Below is a small trained network, with its code and all its weights. Each question gives an input and a target symbol and asks what happens when units are switched off, that is, made to give their printed mean instead of their output.

import numpy as np


def w(rows, s, z=0):
    codes = np.array(rows[::2]) - 128.0
    scale = np.full(codes.shape[1], s)
    scale[-1] = z or s
    return codes * scale


def norm(h):
    return h / np.sqrt((h * h).mean(-1, keepdims=True) + 1e-5)


def f(y):
    return np.maximum(y, 0)


def softmax(a):
    e = np.exp(a - a.max(-1, keepdims=True))
    return e / e.sum(-1, keepdims=True)


def log_softmax(a):
    a = a - a.max(-1, keepdims=True)
    return a - np.log(np.exp(a).sum(-1, keepdims=True))


def net(x, mask):
    ids = ['βθλμξπφ'.index(c) for c in x.split()]
    T = len(ids)
    res = E[ids] + P[:T]
    q, k, v = (norm(res) @ M[0].T for M in (Q, K, V))
    z = softmax(np.where(np.tri(T) > 0, q @ k.T / 2**0.5, -1e9)) @ v
    res = res + np.where(mask[0], z, O[0][:, -1]) @ O[0][:, :-1]
    y = f(norm(res) @ A[0][:, :-1].T + A[0][:, -1])
    res = res + np.where(mask[1:17], y, B[0][:, -1]) @ B[0][:, :-1]
    return log_softmax(norm(res)[-1] @ U[:, :-1].T + U[:, -1])


Q, K, V, O, A, B = {}, {}, {}, {}, {}, {}
E = w([
[139,150,253],'β',
[137,124,129],'θ',
[128,172,172],'λ',
[200,67,170],'μ',
[92,73,193],'ξ',
[68,195,101],'π',
[152,133,140],'φ',
],0.022)
P = w([
[105,137,118],'0',
[92,127,116],'1',
[122,142,132],'2',
[142,132,100],'3',
[106,124,126],'4',
[105,181,143],'5',
[146,132,103],'6',
[117,122,132],'7',
[6,72,96],'8',
[143,133,102],'9',
],0.019)
Q[0] = w([
[113,20,4],'H1',
[172,151,132],'H1',
],0.017)
K[0] = w([
[8,145,42],'H1',
[172,164,115],'H1',
],0.018)
V[0] = w([
[244,67,119],'H1',
[252,164,88],'H1',
],0.0035)
O[0] = w([
[1,189,185,5],'H1',
[99,109,76,2],'H1',
],0.0062,0.00095)
A[0] = w([
[133,37,95,143],'N1',
[96,108,106,95],'N2',
[185,47,129,147],'N3',
[160,133,134,252],'N4',
[127,160,57,46],'N5',
[151,175,107,136],'N6',
[75,123,209,139],'N7',
[63,83,109,108],'N8',
[81,205,124,139],'N9',
[195,98,95,93],'N10',
[20,62,100,61],'N11',
[142,210,51,83],'N12',
[161,123,67,192],'N13',
[180,61,197,203],'N14',
[121,174,9,52],'N15',
[215,153,95,49],'N16',
],0.014,0.0028)
B[0] = w([
[173,92,82,184],'N1',
[105,122,162,142],'N2',
[111,4,106,197],'N3',
[127,127,139,182],'N4',
[181,105,87,147],'N5',
[185,133,162,173],'N6',
[102,230,72,255],'N7',
[56,151,181,169],'N8',
[115,6,120,232],'N9',
[201,167,172,164],'N10',
[36,210,231,190],'N11',
[126,131,214,185],'N12',
[130,223,118,155],'N13',
[84,169,59,237],'N14',
[193,115,73,162],'N15',
[31,196,119,166],'N16',
],0.016,0.0077)
U = w([
[105,185,94,4],'β',
[135,83,73,115],'θ',
[157,186,119,184],'λ',
[29,112,90,88],'μ',
[168,66,132,158],'ξ',
[107,111,247,199],'π',
[166,217,192,62],'φ',
],0.013,0.0037)

Each question gives the input, a string of symbols that net reads in full, and the target symbol t.
The units are the heads (2 rows each of Q, K, V and O) and the neurons (one row each of A and B). Each row of codes is followed by its name. A weight is (code - 128) times the scale printed after its matrix; where a second scale follows, it is the last column's (O, A, B and U).
mask holds one flag per unit, heads first, then neurons. A switched-off unit (its flag False) gives its mean, the last column of its rows in O or B, instead of its output. The means were averaged over made-up inputs and are rounded, as every weight is.
A unit's drop is (log p(t) with every unit on - log p(t) with that unit switched off) / (log p(t) with every unit on - log p(t) with every unit switched off).
The circuit of an input: a set's keep is (log p(t) with only the set's units on - log p(t) with every unit switched off) / (log p(t) with every unit on - log p(t) with every unit switched off). Starting from the 12 units with the biggest drops (on a tie, the unit counted first), units are removed one at a time, each time the one whose removal leaves the highest keep (on an exact tie, the one counted first), for as long as the keep stays at least 0.8.
circuit, biggest first: the units of the circuit, biggest drop first
unit that matters most: the unit with the biggest drop
top k neurons: the k neurons with the biggest drops, biggest first
drop when u is switched off: that unit's drop, to one decimal
input φ ξ θ, target π: unit that matters most => N12
input ξ ξ λ θ φ π, target π: circuit, biggest first => N12, N14
input φ β φ λ θ θ, target π: circuit, biggest first => N14, N12
input ξ φ ξ β π, target π: circuit, biggest first => N12, N14, N7
input θ λ ξ λ μ φ, target π: top 3 neurons => N14, N9, N3
input π ξ φ, target π: top 2 neurons => N14, N7
input θ λ θ μ θ φ π μ, target θ: top 2 neurons => N14, N3
input φ λ λ λ ξ μ λ, target π: top 2 neurons => N9, N14
input λ λ ξ θ, target λ: top 4 neurons => N13, N16, N10, N9
input β λ φ λ λ θ λ, target π: drop when N15 is switched off => 0.0
input μ β λ λ π λ ξ λ ξ θ, target λ: drop when N10 is switched off => 0.5
input ξ β θ, target φ: drop when N14 is switched off => -0.1
